Where the symbols take the elements:
q134: τ>q894, ψ>q435, α>q647, ε>q122, ω>q632, π>q865
q217: τ>q721, ψ>q490, α>q450, ε>q299, ω>q352, π>q144
q271: τ>q305, ψ>q121, α>q116, ε>q245, ω>q257, π>q445
q613: τ>q445, ψ>q257, α>q139, ε>q165, ω>q247, π>q610
q894: τ>q903, ψ>q134, α>q748, ε>q936, ω>q124, π>q647
q246: τ>q632, ψ>q855, α>q621, ε>q903, ω>q364, π>q676
q492: τ>q462, ψ>q356, α>q305, ε>q154, ω>q701, π>q271
q142: τ>q801, ψ>q617, α>q347, ε>q721, ω>q479, π>q81
q647: τ>q748, ψ>q865, α>q918, ε>q632, ω>q954, π>q622
q159: τ>q799, ψ>q45, α>q217, ε>q592, ω>q299, π>q490
q259: τ>q825, ψ>q239, α>q100, ε>q610, ω>q45, π>q799
q865: τ>q647, ψ>q124, α>q622, ε>q246, ω>q621, π>q526
q908: τ>q617, ψ>q721, α>q275, ε>q490, ω>q144, π>q479
q257: τ>q613, ψ>q528, α>q610, ε>q472, ω>q606, π>q67
q81: τ>q347, ψ>q275, α>q855, ε>q450, ω>q894, π>q663
q284: τ>q154, ψ>q266, α>q245, ε>q918, ω>q206, π>q129
q121: τ>q271, ψ>q701, α>q445, ε>q129, ω>q528, π>q613
q462: τ>q206, ψ>q492, α>q958, ε>q715, ω>q121, π>q305
q165: τ>q528, ψ>q472, α>q247, ε>q305, ω>q386, π>q606
q903: τ>q663, ψ>q894, α>q364, ε>q435, ω>q865, π>q748
q472: τ>q165, ψ>q958, α>q606, ε>q271, ω>q116, π>q21
q553: τ>q569, ψ>q825, α>q895, ε>q239, ω>q799, π>q31
q21: τ>q606, ψ>q386, α>q553, ε>q445, ω>q239, π>q825
q825: τ>q553, ψ>q259, α>q31, ε>q139, ω>q159, π>q100
q528: τ>q257, ψ>q165, α>q67, ε>q958, ω>q21, π>q247
q67: τ>q610, ψ>q247, α>q771, ε>q21, ω>q553, π>q592
q100: τ>q31, ψ>q799, α>q908, ε>q45, ω>q490, π>q721
q490: τ>q217, ψ>q343, α>q144, ε>q555, ω>q801, π>q662
q954: τ>q526, ψ>q621, α>q356, ε>q636, ω>q284, π>q715
q617: τ>q142, ψ>q908, α>q81, ε>q217, ω>q450, π>q275
q124: τ>q865, ψ>q632, α>q526, ε>q855, ω>q676, π>q954
q139: τ>q239, ψ>q610, α>q159, ε>q247, ω>q592, π>q45
q610: τ>q139, ψ>q67, α>q45, ε>q606, ω>q569, π>q771
q701: τ>q121, ψ>q245, α>q613, ε>q213, ω>q165, π>q257
q154: τ>q715, ψ>q284, α>q701, ε>q527, ω>q213, π>q245
q122: τ>q936, ψ>q347, α>q632, ε>q275, ω>q663, π>q246
q299: τ>q343, ψ>q555, α>q352, ε>q31, ω>q617, π>q801
q748: τ>q364, ψ>q647, α>q527, ε>q124, ω>q526, π>q918
q569: τ>q592, ψ>q553, α>q555, ε>q259, ω>q100, π>q895
q445: τ>q116, ψ>q613, α>q239, ε>q528, ω>q67, π>q139
q632: τ>q124, ψ>q246, α>q954, ε>q663, ω>q636, π>q621
q526: τ>q622, ψ>q954, α>q492, ε>q676, ω>q154, π>q356
q352: τ>q662, ψ>q801, α>q936, ε>q617, ω>q81, π>q122
q622: τ>q918, ψ>q526, α>q462, ε>q621, ω>q715, π>q492
q45: τ>q159, ψ>q771, α>q490, ε>q569, ω>q555, π>q343
q855: τ>q246, ψ>q663, α>q676, ε>q894, ω>q748, π>q636
q676: τ>q621, ψ>q636, α>q154, ε>q748, ω>q527, π>q284
q479: τ>q275, ψ>q450, α>q903, ε>q662, ω>q435, π>q894
q129: τ>q245, ψ>q213, α>q528, ε>q462, ω>q958, π>q165
q663: τ>q855, ψ>q903, α>q636, ε>q134, ω>q647, π>q364
q715: τ>q356, ψ>q154, α>q121, ε>q266, ω>q129, π>q701
q245: τ>q701, ψ>q129, α>q257, ε>q206, ω>q472, π>q528
q801: τ>q352, ψ>q142, α>q122, ε>q908, ω>q275, π>q347
q958: τ>q472, ψ>q305, α>q21, ε>q121, ω>q445, π>q386
q356: τ>q492, ψ>q715, α>q271, ε>q284, ω>q245, π>q121
q386: τ>q21, ψ>q116, α>q825, ε>q613, ω>q139, π>q259
q606: τ>q247, ψ>q21, α>q569, ε>q116, ω>q259, π>q553
q266: τ>q284, ψ>q527, α>q129, ε>q622, ω>q462, π>q213
q435: τ>q134, ψ>q936, α>q865, ε>q347, ω>q246, π>q124
q771: τ>q45, ψ>q592, α>q343, ε>q553, ω>q895, π>q299
q239: τ>q259, ψ>q139, α>q799, ε>q67, ω>q771, π>q159
q555: τ>q299, ψ>q895, α>q801, ε>q100, ω>q908, π>q142
q721: τ>q908, ψ>q217, α>q479, ε>q343, ω>q662, π>q450
q918: τ>q527, ψ>q622, α>q206, ε>q954, ω>q356, π>q462
q206: τ>q213, ψ>q462, α>q472, ε>q356, ω>q271, π>q958
q621: τ>q954, ψ>q676, α>q715, ε>q364, ω>q266, π>q154
q144: τ>q450, ψ>q662, α>q134, ε>q801, ω>q122, π>q435
q450: τ>q479, ψ>q144, α>q894, ε>q352, ω>q936, π>q134
q364: τ>q636, ψ>q748, α>q266, ε>q865, ω>q622, π>q527
q305: τ>q958, ψ>q271, α>q386, ε>q701, ω>q613, π>q116
q275: τ>q81, ψ>q479, α>q663, ε>q144, ω>q134, π>q903
q343: τ>q490, ψ>q299, α>q662, ε>q895, ω>q142, π>q352
q592: τ>q771, ψ>q569, α>q299, ε>q825, ω>q31, π>q555
q213: τ>q129, ψ>q206, α>q165, ε>q492, ω>q305, π>q472
q527: τ>q266, ψ>q918, α>q213, ε>q526, ω>q492, π>q206
q31: τ>q895, ψ>q100, α>q617, ε>q159, ω>q217, π>q908
q116: τ>q386, ψ>q445, α>q259, ε>q257, ω>q610, π>q239
q347: τ>q122, ψ>q81, α>q246, ε>q479, ω>q903, π>q855
q662: τ>q144, ψ>q352, α>q435, ε>q142, ω>q347, π>q936
q799: τ>q100, ψ>q159, α>q721, ε>q771, ω>q343, π>q217
q636: τ>q676, ψ>q364, α>q284, ε>q647, ω>q918, π>q266
q247: τ>q67, ψ>q606, α>q592, ε>q386, ω>q825, π>q569
q936: τ>q435, ψ>q122, α>q124, ε>q81, ω>q855, π>q632
q895: τ>q555, ψ>q31, α>q142, ε>q799, ω>q721, π>q617

The rows follow the links: the fewer symbols apart two elements are, the more alike their rows tend to be.

Each row is also shifted at random along 2 hidden directions that mean nothing.

Row, then element:
-1383,-97,-120,-275,414,-315,-175,-30,13,59,-110,-416,786,-88,-440,-255,59,0,530,-226,-298,-76,18,-104,-327,291,210,-4,163,23,-76,-251,364 -> q67
-172,-52,-34,66,458,-246,-55,-387,-482,331,15,92,19,114,-106,-29,-418,-142,144,-92,162,-164,3,51,765,-110,15,-445,-241,521,55,111,123 -> q45
966,51,-591,-432,-382,86,313,-212,467,190,406,105,289,100,154,4,-314,102,168,-19,-87,333,-202,-197,436,225,330,-53,-664,347,68,474,182 -> q305
-130,-57,461,375,-162,195,-238,369,-55,-253,-239,-56,-417,-75,-31,65,490,14,-326,125,48,-100,108,92,-633,-89,-263,272,627,-491,-47,-281,-332 -> q663
-162,-235,-332,-231,144,11,148,10,26,144,-342,-426,697,43,-346,88,-115,52,279,-166,-160,168,32,-48,236,-65,282,74,40,306,-184,302,739 -> q445
56,-73,-229,-278,-420,176,36,262,556,-159,-29,-305,465,-116,-146,-4,335,171,84,-30,-306,276,4,-114,-632,262,246,446,203,-274,-114,36,224 -> q492
77,-192,-39,146,-397,604,477,352,295,-189,-105,-280,34,74,-8,336,213,112,-531,53,62,336,-141,48,-473,-392,78,102,146,-116,-15,439,64 -> q918
154,12,-347,-373,158,-221,85,-93,36,84,-366,-185,668,-23,-138,2,-214,52,512,-113,-227,98,222,-24,372,109,268,199,-110,183,-311,131,817 -> q386
765,313,195,24,-401,58,-66,155,220,-315,117,396,-519,-123,456,-42,198,45,-97,230,-21,-37,139,28,-297,197,-244,350,83,-559,-7,-260,-375 -> q632
697,199,137,51,-495,117,-89,134,361,-220,361,348,-511,-101,351,-80,205,68,-203,177,2,20,-27,-21,-409,211,-160,220,-33,-425,120,-205,-596 -> q865
-1593,-426,28,177,511,-210,-466,-221,-293,452,311,-482,334,86,-734,-270,72,-131,48,-331,94,-145,-312,-212,-38,137,123,-586,142,493,337,-154,-264 -> q569
1178,-23,-545,-353,-210,68,327,-218,189,241,-45,-6,382,144,81,144,-428,69,189,-36,-34,320,20,-29,801,-10,308,18,-453,484,-119,567,621 -> q528
-1080,393,-226,-461,519,-463,284,-292,-50,-77,129,192,579,-30,185,-190,-423,-2,579,-105,-272,-156,123,26,58,189,149,-163,-559,33,-59,-140,380 -> q259
598,8,-143,-74,-452,483,537,295,359,-258,-262,-127,129,8,178,342,100,155,-257,89,-82,333,31,84,-274,-261,76,315,49,-247,-186,411,328 -> q266
985,207,-450,-539,-517,-51,95,5,682,-68,287,133,263,-85,216,-156,-21,186,364,16,-332,252,-12,-191,-62,489,236,387,-353,-190,-75,97,110 -> q213
72,64,-34,40,-421,547,738,196,342,-288,124,84,-149,77,364,336,-25,101,-541,147,53,310,-178,100,-445,-383,26,-8,-252,-227,38,437,-69 -> q954
515,39,288,202,306,-516,-871,-147,-517,248,-182,179,-378,-89,-131,-309,72,-148,368,-12,88,-410,231,-22,616,311,-261,82,407,110,-31,-532,-162 -> q217
-32,-167,64,202,-452,505,228,220,355,-99,381,-103,-314,75,31,148,284,71,-597,72,149,211,-329,-45,-567,-145,17,-131,-2,-150,255,237,-548 -> q676
484,-188,-213,-159,-473,219,-133,295,539,-61,-50,-347,308,-99,-238,12,414,171,13,-34,-257,276,-26,-177,-463,215,185,460,327,-218,-99,107,147 -> q356
424,-139,466,517,-79,237,-158,209,-324,-107,-334,40,-636,26,30,196,272,-83,-471,131,310,-90,82,152,-15,-365,-298,75,490,-144,-49,-12,-247 -> q435
-654,48,449,250,-92,200,-48,359,41,-407,-175,-100,-269,-114,48,80,460,31,-330,108,-48,-93,73,126,-963,-113,-227,278,516,-642,-72,-347,-332 -> q855
-405,394,319,41,394,-417,-140,-159,-357,-149,73,498,-356,-84,349,-220,-174,-122,231,70,34,-390,190,112,57,111,-287,-104,-148,-240,33,-527,-299 -> q142
-376,-180,-346,-317,-344,74,-21,89,603,88,457,-352,484,-35,-292,-171,240,152,97,-129,-262,259,-275,-292,-582,371,319,20,-94,-36,178,94,-154 -> q245
709,409,214,-18,-301,63,98,201,187,-448,-24,456,-475,-150,554,38,104,57,-67,253,-78,-89,226,151,-320,48,-242,413,55,-627,-138,-278,-223 -> q246
-149,102,368,189,354,-458,-690,-121,-411,128,0,201,-372,-86,-79,-327,119,-147,262,-26,68,-410,124,2,204,268,-228,-39,300,-50,100,-586,-361 -> q908
-314,42,-348,-430,-320,49,216,90,650,-102,357,-159,534,-85,-10,-123,105,145,177,-80,-350,252,-137,-218,-583,349,291,193,-254,-196,18,89,63 -> q129
569,280,-183,-192,354,-404,113,-493,-382,244,68,468,-53,94,307,-45,-671,-130,344,15,97,-132,93,60,1100,-15,10,-331,-659,480,-26,120,238 -> q771
-716,155,-3,-30,640,-215,403,-284,-493,7,-222,191,159,108,171,130,-534,-124,158,-35,87,-169,127,212,527,-353,-49,-371,-414,314,-109,110,434 -> q159
-50,92,-98,-97,-339,560,915,288,381,-462,-300,-55,214,50,344,468,-13,132,-354,123,-114,350,16,197,-508,-469,104,227,-145,-294,-214,453,431 -> q527

In each set, the symbols that take the first to the second take the third to the fourth, perhaps in another order. Give the fourth.
Answer with the element's name.
-158,-45,-105,-42,383,-363,-207,-408,-323,380,195,72,44,72,-157,-184,-354,-134,245,-81,118,-161,-85,-74,716,72,35,-462,-314,555,158,-5,-28
to -66,212,292,117,424,-487,-542,-136,-452,48,-154,246,-247,-109,77,-263,-36,-116,345,31,6,-423,269,69,278,214,-251,54,217,-89,-34,-564,-112
as -340,-72,162,213,560,-245,-130,-146,-656,159,-422,-38,25,111,-123,77,-218,-139,141,-70,185,-244,162,181,569,-282,-116,-213,116,343,-98,-56,349
to q662

-770,-64,369,240,538,-363,-517,-48,-517,81,-346,-119,-53,-71,-276,-183,123,-144,238,-98,27,-392,211,91,58,59,-222,-14,491,-30,-80,-486,12
to -29,273,328,155,244,-297,-217,-198,-354,-1,263,501,-615,-26,303,-164,-130,-126,2,95,151,-363,48,75,204,79,-308,-238,-167,-102,160,-394,-562
as 731,145,-66,-17,-477,457,527,134,351,-208,252,287,-342,96,443,258,-88,96,-465,192,105,289,-173,85,-168,-251,-6,12,-332,-168,72,389,-266
to q284

746,234,-2,4,-515,314,275,86,410,-199,414,379,-495,17,500,95,9,65,-375,187,68,141,-162,-12,-269,13,-75,55,-301,-267,162,133,-541
to 1120,77,-346,-409,-549,28,-92,92,590,-30,92,-41,202,-109,63,-126,176,177,289,29,-273,228,38,-198,-127,465,204,511,-53,-185,-107,38,154
as -1496,-145,-185,-226,424,-118,100,63,6,-35,-397,-590,967,-57,-437,-49,62,39,382,-232,-312,31,75,-9,-415,20,287,72,184,34,-203,-27,722
to q799

97,315,331,239,142,215,595,40,-333,-339,-264,476,-567,119,613,376,-308,-57,-381,236,229,-96,154,386,108,-628,-338,-112,-192,-216,-121,114,-17
to -478,99,397,237,-130,186,4,368,63,-426,-170,15,-303,-132,110,39,404,65,-258,112,-64,-96,106,136,-829,-119,-253,279,444,-608,-53,-321,-281
as 711,-166,-497,-294,-445,76,-23,-102,535,336,510,-100,270,50,-169,-105,-65,74,74,-102,-70,330,-327,-298,196,350,314,-83,-352,371,200,372,-103
to q445

-529,-122,-356,-260,195,91,496,17,73,7,-334,-421,783,54,-205,216,-207,83,161,-140,-202,212,0,24,34,-206,311,12,-148,228,-234,417,812
to -433,119,-247,-387,311,-412,-103,-149,9,70,-105,-99,628,-106,-97,-248,-165,18,658,-159,-314,-87,169,-82,103,330,234,133,-110,36,-152,-188,483
as 15,142,443,332,-3,269,249,245,-244,-383,-453,164,-435,-33,320,318,111,-11,-383,182,142,-97,196,303,-313,-470,-336,191,307,-408,-190,-65,1
to q124

455,218,137,28,479,-385,-78,-244,-636,47,-533,325,-139,16,226,19,-391,-116,355,27,77,-273,389,233,833,-162,-183,50,1,158,-270,-164,503
to -579,113,354,258,291,-241,-303,-132,-360,-1,271,300,-520,-29,95,-195,-17,-147,-95,33,160,-344,-46,62,-44,46,-263,-331,8,-75,230,-400,-641
as -180,-106,-251,-268,249,-386,-412,-93,4,230,-151,-294,564,-63,-370,-261,22,-23,573,-205,-233,-56,114,-164,200,387,193,146,159,189,-110,-197,416
to q771

352,225,45,-32,-457,323,381,137,396,-274,384,338,-409,-12,452,86,61,76,-363,179,39,157,-140,19,-437,-57,-60,43,-292,-332,149,79,-495
to -749,-414,-408,-137,-209,284,140,20,418,237,421,-548,581,135,-526,-21,167,75,-183,-205,-76,351,-417,-296,-422,46,379,-293,-105,310,237,396,-62
as -1256,-168,132,194,672,-152,80,-122,-599,132,-269,-191,209,105,-250,72,-211,-149,-2,-122,136,-164,-1,169,229,-404,-21,-462,47,340,-24,54,277
to q936

731,158,-113,-21,-472,508,695,155,369,-290,49,199,-221,84,434,368,-128,122,-470,196,65,306,-100,126,-140,-368,44,80,-312,-170,-14,480,53
to 1704,29,-195,-49,-623,450,357,109,314,-87,-40,170,-275,79,355,318,-58,129,-320,188,96,340,24,35,316,-199,27,270,-136,-36,-110,501,104
as 913,-89,-188,-107,-524,355,102,286,440,-121,-176,-211,166,-47,-34,167,244,175,-96,52,-161,300,34,-28,-215,21,130,485,221,-197,-160,249,273
to q356

-212,-133,-476,-277,-116,215,525,-86,318,99,146,-234,598,128,-82,159,-254,75,-10,-112,-80,338,-237,-83,43,-108,361,-200,-438,318,38,522,436
to 1235,-212,-334,-208,-27,-341,-681,-171,-19,472,-187,-198,307,-53,-402,-210,-6,5,549,-156,-90,28,144,-232,858,477,228,276,170,434,-129,7,410
as 243,-88,357,457,57,-6,-385,-111,-397,219,276,291,-797,53,20,-46,40,-149,-381,50,405,-223,-162,20,321,-105,-293,-387,100,149,304,-149,-803
to q134

120,152,-418,-432,158,-49,571,-125,54,-73,-427,-58,720,59,144,202,-422,68,428,-81,-261,182,224,103,367,-155,293,168,-393,164,-358,354,1033
to 599,263,241,25,325,-520,-548,-167,-495,96,-223,350,-353,-131,162,-238,-133,-132,435,54,47,-389,366,93,660,247,-277,140,103,-32,-136,-491,2
as -804,-18,-215,-268,373,-441,-291,-215,-14,177,111,-132,524,-62,-276,-337,-59,-36,544,-169,-238,-151,36,-157,14,406,190,-78,-41,135,13,-254,214
to q144

-317,132,-307,-442,302,-350,74,-97,18,-25,-304,-158,723,-72,-89,-86,-181,47,635,-125,-306,-43,250,-25,138,195,215,232,-102,42,-290,-72,758
to 11,12,-239,-284,211,-530,-468,-273,-21,286,171,-41,346,-78,-231,-382,-63,-61,631,-161,-151,-144,50,-217,390,563,172,-11,-60,261,35,-241,157
as 450,117,-412,-414,143,-169,297,-118,1,-2,-422,-60,641,6,63,106,-362,98,499,-53,-207,122,225,65,542,0,260,227,-256,182,-338,269,948
to q247

-186,213,333,161,319,-430,-504,-191,-366,46,164,339,-464,-72,107,-309,-31,-130,156,40,83,-383,106,19,154,254,-262,-138,42,-98,123,-550,-486
to -658,320,371,234,301,20,399,-73,-335,-243,105,464,-516,66,490,141,-275,-115,-296,142,190,-187,21,249,-84,-425,-308,-369,-300,-158,105,-89,-345
as 145,158,-298,-426,205,-512,-286,-258,13,171,47,80,437,-90,-12,-317,-194,-6,710,-131,-235,-123,198,-121,427,493,171,129,-236,143,-114,-204,351
to q553

265,312,-13,-33,-429,392,578,127,400,-345,325,309,-329,24,549,200,-52,102,-389,161,-2,201,-143,77,-456,-189,-35,5,-415,-357,91,209,-329
to 436,-33,-24,125,-477,518,483,175,334,-169,199,62,-258,100,208,271,52,99,-546,122,114,310,-190,11,-292,-316,7,1,-155,-97,90,420,-222
as -33,65,256,148,495,-432,-414,-120,-579,101,-443,110,-109,-38,-64,-112,-73,-135,336,5,63,-364,312,124,444,25,-198,79,283,32,-188,-376,204
to q721

-427,-412,-268,-108,145,46,-62,53,7,231,-286,-622,691,35,-577,33,76,19,165,-234,-102,157,-67,-88,84,-33,301,25,235,347,-129,249,595
to -38,3,-222,-305,206,-507,-511,-266,-16,286,152,-25,379,-91,-272,-393,-98,-31,626,-195,-185,-148,62,-216,388,540,158,16,-112,258,41,-278,138
as -66,204,222,56,-320,122,54,220,270,-347,209,192,-357,-98,305,-41,281,47,-236,138,-71,18,-12,30,-761,71,-184,212,117,-568,59,-227,-494
to q954

-1168,-47,266,246,695,-179,15,-39,-637,2,-509,-186,182,60,-205,128,-135,-138,66,-90,75,-244,183,213,136,-370,-131,-198,247,142,-170,-168,406
to -430,115,399,377,197,-3,35,-92,-331,-52,160,311,-638,58,225,35,-111,-142,-377,111,295,-202,-95,139,14,-301,-308,-368,-85,-27,194,-116,-565
as 109,113,405,394,77,253,310,190,-350,-280,-380,213,-509,45,314,318,-53,-34,-419,159,249,-85,99,312,-52,-569,-318,21,165,-210,-118,51,-26
to q636

491,-162,-173,-92,-494,306,2,324,467,-125,-130,-365,284,-73,-173,98,376,171,-73,22,-214,291,-57,-94,-447,100,182,455,337,-175,-135,174,209
to 816,-214,-322,-241,-569,24,-458,118,581,197,293,-289,233,-89,-346,-249,386,152,144,-59,-221,226,-148,-345,-209,600,250,361,208,15,129,-15,-159
as -58,16,392,449,92,191,155,58,-392,-128,-100,211,-635,84,186,207,-59,-113,-513,141,355,-125,-22,217,63,-483,-334,-269,79,-29,82,64,-333
to q435

91,-45,-287,-303,186,-340,-270,-109,-6,196,-225,-214,605,-81,-291,-199,-47,25,598,-168,-253,-36,160,-101,325,335,217,226,52,205,-193,-108,564
to -567,-204,-121,-17,394,-391,-487,-314,-204,479,352,-142,196,41,-423,-350,-113,-108,298,-214,26,-159,-169,-216,360,307,101,-384,-119,475,253,-148,-174
as 120,-497,505,750,-41,299,-497,185,-424,197,-107,-250,-705,74,-403,119,398,-134,-695,25,468,-81,-186,30,-13,-350,-305,-199,720,111,211,-22,-586
to q246

-652,-245,-199,-205,271,-264,-391,1,-14,202,-199,-506,721,-66,-548,-202,137,2,472,-241,-251,-23,59,-138,-13,308,237,133,292,187,-130,-156,456
to -1092,17,-151,-271,417,-409,-177,-206,-27,156,152,-153,551,-82,-296,-339,-102,-14,528,-210,-222,-177,-37,-129,-48,350,171,-159,-135,138,55,-228,138
as -140,171,-472,-543,-294,72,513,-35,632,-118,408,20,553,-36,198,-39,-167,154,215,-30,-307,298,-149,-138,-332,264,336,42,-550,-92,32,204,151
to q472

